Below is a small trained network, with its code and all its weights. Each question gives an input and a target symbol and asks what happens when units are switched off, that is, made to give their printed mean instead of their output.

import numpy as np


def w(rows, s, z=0):
    codes = np.array(rows[::2]) - 128.0
    scale = np.full(codes.shape[1], s)
    scale[-1] = z or s
    return codes * scale


def f(y):
    return y / 2 * (1 + np.tanh(0.7978845608 * (y + 0.044715 * y**3)))


def softmax(a):
    e = np.exp(a - a.max(-1, keepdims=True))
    return e / e.sum(-1, keepdims=True)


def log_softmax(a):
    a = a - a.max(-1, keepdims=True)
    return a - np.log(np.exp(a).sum(-1, keepdims=True))


def net(x, mask):
    ids = ['αδεζθλπστφψω'.index(c) for c in x.split()]
    T = len(ids)
    res = E[ids] + P[:T]
    q, k, v = (res @ M[0].T for M in (Q, K, V))
    z = softmax(np.where(np.tri(T) > 0, q @ k.T / 3**0.5, -1e9)) @ v
    res = res + np.where(mask[0], z, O[0][:, -1]) @ O[0][:, :-1]
    y = f(res @ A[0][:, :-1].T + A[0][:, -1])
    res = res + np.where(mask[1:13], y, B[0][:, -1]) @ B[0][:, :-1]
    return log_softmax(res[-1] @ U[:, :-1].T + U[:, -1])


Q, K, V, O, A, B = {}, {}, {}, {}, {}, {}
E = w([
[187,124,114,118],'α',
[140,112,91,135],'δ',
[161,235,175,54],'ε',
[98,133,3,153],'ζ',
[213,182,68,87],'θ',
[113,103,87,136],'λ',
[137,115,179,126],'π',
[129,157,41,158],'σ',
[49,169,225,131],'τ',
[127,83,139,159],'φ',
[25,111,119,173],'ψ',
[118,140,128,125],'ω',
],0.017)
P = w([
[172,194,156,208],'0',
[36,192,29,52],'1',
[162,97,158,128],'2',
[31,194,24,50],'3',
[159,87,158,122],'4',
[25,190,23,54],'5',
[156,86,159,117],'6',
[13,195,10,59],'7',
[158,85,159,114],'8',
],0.012)
Q[0] = w([
[116,130,86,85],'head 1',
[49,146,85,122],'head 1',
[75,251,134,82],'head 1',
],0.017)
K[0] = w([
[207,156,99,207],'head 1',
[126,150,110,200],'head 1',
[101,251,157,169],'head 1',
],0.013)
V[0] = w([
[72,69,132,201],'head 1',
[5,225,134,54],'head 1',
[122,94,109,211],'head 1',
],0.011)
O[0] = w([
[121,77,169,22,156],'head 1',
[77,254,168,134,38],'head 1',
[68,87,138,71,253],'head 1',
],0.0094,0.0026)
A[0] = w([
[175,123,131,254,184],'neuron 1',
[202,137,197,153,136],'neuron 2',
[65,112,69,88,2],'neuron 3',
[73,226,68,71,145],'neuron 4',
[177,37,28,190,195],'neuron 5',
[133,171,91,121,33],'neuron 6',
[84,88,225,193,178],'neuron 7',
[222,102,217,75,53],'neuron 8',
[95,84,85,82,52],'neuron 9',
[111,82,84,58,106],'neuron 10',
[18,144,129,93,188],'neuron 11',
[132,95,90,84,90],'neuron 12',
],0.01,0.0068)
B[0] = w([
[93,100,122,28,167],'neuron 1',
[224,106,149,72,146],'neuron 2',
[164,135,171,84,166],'neuron 3',
[172,45,145,152,224],'neuron 4',
[112,156,143,206,249],'neuron 5',
[2,136,137,75,129],'neuron 6',
[41,134,103,57,158],'neuron 7',
[141,110,75,65,142],'neuron 8',
[111,161,169,105,167],'neuron 9',
[121,148,149,135,190],'neuron 10',
[173,152,97,138,232],'neuron 11',
[80,164,157,123,160],'neuron 12',
],0.012,0.015)
U = w([
[146,221,150,208,137],'α',
[76,1,215,131,81],'δ',
[208,215,6,98,214],'ε',
[133,64,109,62,126],'ζ',
[225,14,107,164,74],'θ',
[139,156,115,102,252],'λ',
[103,215,213,104,119],'π',
[136,94,178,169,159],'σ',
[192,111,216,83,22],'τ',
[118,134,23,150,131],'φ',
[49,147,33,65,193],'ψ',
[116,101,216,162,119],'ω',
],0.0087,0.0038)

Each question gives the input, a string of symbols that net reads in full, and the target symbol t.
The units are the heads (3 rows each of Q, K, V and O) and the neurons (one row each of A and B). Each row of codes is followed by its name. A weight is (code - 128) times the scale printed after its matrix; where a second scale follows, it is the last column's (O, A, B and U).
mask holds one flag per unit, heads first, then neurons. A switched-off unit (its flag False) gives its mean, the last column of its rows in O or B, instead of its output. The means were averaged over made-up inputs and are rounded, as every weight is.
A unit's drop is (log p(t) with every unit on - log p(t) with that unit switched off) / (log p(t) with every unit on - log p(t) with every unit switched off).
The circuit of an input: a set's keep is (log p(t) with only the set's units on - log p(t) with every unit switched off) / (log p(t) with every unit on - log p(t) with every unit switched off). Starting from the 12 units with the biggest drops (on a tie, the unit counted first), units are removed one at a time, each time the one whose removal leaves the highest keep (on an exact tie, the one counted first), for as long as the keep stays at least 0.8.
circuit, biggest first: the units of the circuit, biggest drop first
unit that matters most: the unit with the biggest drop
k most important neurons: the k neurons with the biggest drops, biggest first
drop of u: that unit's drop, to one decimal
input ψ α θ ψ α α, target τ: unit that matters most	head 1
input α ψ ζ, target α: circuit, biggest first	neuron 5; neuron 4; head 1; neuron 7
input φ λ σ θ ω θ, target π: 3 most important neurons	neuron 12; neuron 9; neuron 10
input ψ σ α ψ, target τ: circuit, biggest first	head 1; neuron 4; neuron 3; neuron 11
input ε σ ψ θ ω ω τ θ, target ψ: circuit, biggest first	neuron 6; head 1; neuron 1
input α ζ δ θ ω ω τ τ, target α: 3 most important neurons	neuron 11; neuron 1; neuron 4
input φ φ ω ψ ω ψ δ ω, target π: 4 most important neurons	neuron 9; neuron 12; neuron 10; neuron 3
input α φ α ζ τ τ, target α: circuit, biggest first	head 1; neuron 11
input ε π θ α π α ψ, target ψ: 3 most important neurons	neuron 7; neuron 4; neuron 5
input τ ψ ψ ψ α ψ, target θ: 2 most important neurons	neuron 4; neuron 11
input φ π τ φ, target π: 4 most important neurons	neuron 4; neuron 9; neuron 12; neuron 10
input φ φ ε α ψ α ε σ, target π: 4 most important neurons	neuron 9; neuron 12; neuron 3; neuron 10
input φ α α α ζ, target α: 2 most important neurons	neuron 5; neuron 4
input τ ψ α λ ψ α ψ σ, target θ: most important neuron	neuron 4
input α θ ε π, target α: 2 most important neurons	neuron 4; neuron 1
input α τ ζ α θ π τ φ τ, target π: 3 most important neurons	neuron 7; neuron 5; neuron 6
input ψ θ α ω, target τ: drop of neuron 1	0.0
input θ α φ ω, target φ: drop of head 1	1.4
input α α α δ, target α: drop of neuron 4	0.1
